Here is a tiny trained network, its code and every weight. The questions are about switching its units off for an input and a class, where a switched-off unit gives its printed mean instead of its output.

import numpy as np


def w(rows, s, z=0):
    codes = np.array(rows[::2]) - 128.0
    scale = np.full(codes.shape[1], s)
    scale[-1] = z or s
    return codes * scale


def f(y):
    return y / 2 * (1 + np.tanh(0.7978845608 * (y + 0.044715 * y**3)))


def log_softmax(a):
    a = a - a.max(-1, keepdims=True)
    return a - np.log(np.exp(a).sum(-1, keepdims=True))


def net(x, mask):
    res = np.array(x, float).reshape(1, 6) / 4 @ E
    y = f(res @ A[0][:, :-1].T + A[0][:, -1])
    res = res + np.where(mask, y, B[0][:, -1]) @ B[0][:, :-1]
    return log_softmax(res[-1] @ U[:, :-1].T + U[:, -1])


A, B = {}, {}
E = w([
[195,68,82,202,126,234],'x0',
[120,206,82,92,213,183],'x1',
[90,136,156,180,124,98],'x2',
[153,254,219,138,80,213],'x3',
[116,65,124,78,154,135],'x4',
[155,152,86,68,55,93],'x5',
],0.0088)
A[0] = w([
[166,137,64,59,252,46,164],'N0',
[68,175,183,186,181,73,96],'N1',
[111,237,207,53,170,177,253],'N2',
[102,191,196,116,136,118,226],'N3',
[207,111,100,162,161,125,225],'N4',
[122,148,63,81,194,138,169],'N5',
[189,36,169,82,86,103,119],'N6',
[172,114,67,214,169,219,122],'N7',
[116,87,107,32,106,50,230],'N8',
],0.011,0.0046)
B[0] = w([
[122,190,175,152,89,216,222],'N0',
[172,102,156,105,178,74,178],'N1',
[174,147,150,99,84,38,247],'N2',
[188,154,89,100,142,67,199],'N3',
[108,136,224,202,57,161,176],'N4',
[173,194,87,179,61,226,189],'N5',
[47,103,164,142,65,40,180],'N6',
[1,156,160,193,110,161,208],'N7',
[75,150,179,183,12,157,222],'N8',
],0.0089,0.014)
U = w([
[28,35,172,239,139,44,35],'0',
[112,117,144,180,255,8,37],'1',
[81,73,48,91,200,112,35],'2',
[60,176,165,200,111,225,186],'3',
[133,118,130,127,84,17,253],'4',
],0.0087,0.0059)

Each question gives the input, the list of numbers given to net, and the class t.
The units are the neurons (one row each of A and B). Each row of codes is followed by its name. A weight is (code - 128) times the scale printed after its matrix; where a second scale follows, it is the last column's (A, B and U).
mask holds one flag per neuron, in row order. A switched-off neuron (its flag False) gives its mean, the last column of its row in B, instead of its output. The means were averaged over made-up inputs and are rounded, as every weight is.
A unit's drop is (log p(t) with every unit on - log p(t) with that unit switched off) / (log p(t) with every unit on - log p(t) with every unit switched off).
The circuit of an input: a set's keep is (log p(t) with only the set's units on - log p(t) with every unit switched off) / (log p(t) with every unit on - log p(t) with every unit switched off). Starting from all 9 units, units are removed one at a time, each time the one whose removal leaves the highest keep (on an exact tie, the one counted first), for as long as the keep stays at least 0.8.
units of the circuit, in order: the units of the circuit, biggest drop first
unit that matters most: the unit with the biggest drop
top k neurons: the k neurons with the biggest drops, biggest first
drop of u: that unit's drop, to one decimal
input [6,-5,-3,-1,-2,1], class 0: top 3 neurons -> (N0 N5 N6)
input [0,-3,-4,0,-3,1], class 0: unit that matters most -> N2
input [2,1,-3,4,4,2], class 4: units of the circuit, in order -> (N0 N8)
input [1,-3,-8,8,-7,-5], class 4: units of the circuit, in order -> (N2 N0)
input [-1,1,-3,2,2,3], class 4: top 2 neurons -> (N7 N0)
input [6,-4,-8,-3,-8,3], class 0: top 3 neurons -> (N0 N5 N6)
input [1,-6,4,4,1,1], class 0: top 3 neurons -> (N2 N5 N0)
input [-4,5,3,4,-8,-8], class 1: top 2 neurons -> (N1 N8)
input [6,-5,-5,1,6,-4], class 0: top 2 neurons -> (N6 N0)
input [5,-7,7,4,5,4], class 0: top 2 neurons -> (N2 N6)
input [-3,-3,3,2,7,-7], class 4: drop of N4 -> -0.1
input [0,-1,7,-7,0,3], class 3: drop of N7 -> -0.1
input [-4,-8,2,-1,5,7], class 0: drop of N8 -> 0.2
input [-5,8,-7,6,3,5], class 4: units of the circuit, in order -> (N2)
